|   22 |  113 |
|   56 | -381 |
| -153 |   58 |
| -236 |  100 |
| -229 |   94 |
| -130 | -747 |
->
| -130 | -747 |
| -229 |   94 |
| -236 |  100 |
| -153 |   58 |
|   56 | -381 |
|   22 |  113 |

|  144 | -241 | -143 |  -13 | -142 |   57 |  748 |
|   54 | -107 | -180 |  103 | -222 |  -61 |  523 |
|  -87 |   14 |  162 | -155 |  205 |   -4 | -525 |
|  184 | -378 | -239 |  120 | -277 |  233 |  190 |
| -243 |  423 |  330 | -249 |  495 | -245 | -310 |
| -131 |  217 |  101 | -141 |  226 | -223 |  377 |
|  189 | -378 | -234 |  101 | -265 |  224 |  270 |
| -218 |  365 |  289 | -230 |  429 | -223 | -257 |
|  129 | -314 | -217 |  249 | -299 |  248 | -507 |
->
|  129 | -314 | -217 |  249 | -299 |  248 | -507 |
| -218 |  365 |  289 | -230 |  429 | -223 | -257 |
|  189 | -378 | -234 |  101 | -265 |  224 |  270 |
| -131 |  217 |  101 | -141 |  226 | -223 |  377 |
| -243 |  423 |  330 | -249 |  495 | -245 | -310 |
|  184 | -378 | -239 |  120 | -277 |  233 |  190 |
|  -87 |   14 |  162 | -155 |  205 |   -4 | -525 |
|   54 | -107 | -180 |  103 | -222 |  -61 |  523 |
|  144 | -241 | -143 |  -13 | -142 |   57 |  748 |

|  328 |  348 |  129 |  277 |  -86 |  199 | -110 |  839 | -232 |
| -119 | -140 | -104 |  -46 |   45 |  155 |  -16 |   -8 |  -20 |
|   23 |   93 |   18 |   -5 |   23 | -100 |   50 |   21 |   57 |
|  639 | -406 |  259 |  248 |  576 | -278 |  -61 | -164 | -307 |
| -473 |  290 | -376 |  184 |  592 | -580 |  -33 |  218 |  -51 |
->
| -473 |  290 | -376 |  184 |  592 | -580 |  -33 |  218 |  -51 |
|  639 | -406 |  259 |  248 |  576 | -278 |  -61 | -164 | -307 |
|   23 |   93 |   18 |   -5 |   23 | -100 |   50 |   21 |   57 |
| -119 | -140 | -104 |  -46 |   45 |  155 |  -16 |   -8 |  -20 |
|  328 |  348 |  129 |  277 |  -86 |  199 | -110 |  839 | -232 |

|   78 |  777 | -477 |
|  132 |  211 |  -61 |
|  415 | -192 |  501 |
|   47 |  -71 |   52 |
|  162 |  328 |  216 |
->
|  162 |  328 |  216 |
|   47 |  -71 |   52 |
|  415 | -192 |  501 |
|  132 |  211 |  -61 |
|   78 |  777 | -477 |

| -183 |  307 |  866 |   90 |  235 |
|  -21 |  507 | -261 | -184 |   18 |
|  -37 | -705 | -237 |  -18 | -750 |
|  350 | -736 | -198 | -125 | -133 |
|  181 | -156 |  363 |   51 | -150 |
->
|  181 | -156 |  363 |   51 | -150 |
|  350 | -736 | -198 | -125 | -133 |
|  -37 | -705 | -237 |  -18 | -750 |
|  -21 |  507 | -261 | -184 |   18 |
| -183 |  307 |  866 |   90 |  235 |

|  -82 |  -68 |    3 | -446 |  189 |  -59 |   36 |   46 |  159 | -287 |  -81 | -124 |
|  253 |   50 |  260 | -446 | -231 | -183 | -386 |  324 |  -52 |  -56 |  233 |  317 |
|   76 |  126 | -137 | -446 | -324 |  251 |  166 |  316 | -368 |  753 |   48 |  110 |
|  411 |  -12 |  610 | -446 | -208 | -556 | -808 | -203 |  177 | -672 |  418 |  551 |
|  135 |  133 |  -90 | -446 | -348 |  189 |   68 | -124 | -350 |  753 |   67 |  162 |
->
|  135 |  133 |  -90 | -446 | -348 |  189 |   68 | -124 | -350 |  753 |   67 |  162 |
|  411 |  -12 |  610 | -446 | -208 | -556 | -808 | -203 |  177 | -672 |  418 |  551 |
|   76 |  126 | -137 | -446 | -324 |  251 |  166 |  316 | -368 |  753 |   48 |  110 |
|  253 |   50 |  260 | -446 | -231 | -183 | -386 |  324 |  -52 |  -56 |  233 |  317 |
|  -82 |  -68 |    3 | -446 |  189 |  -59 |   36 |   46 |  159 | -287 |  -81 | -124 |
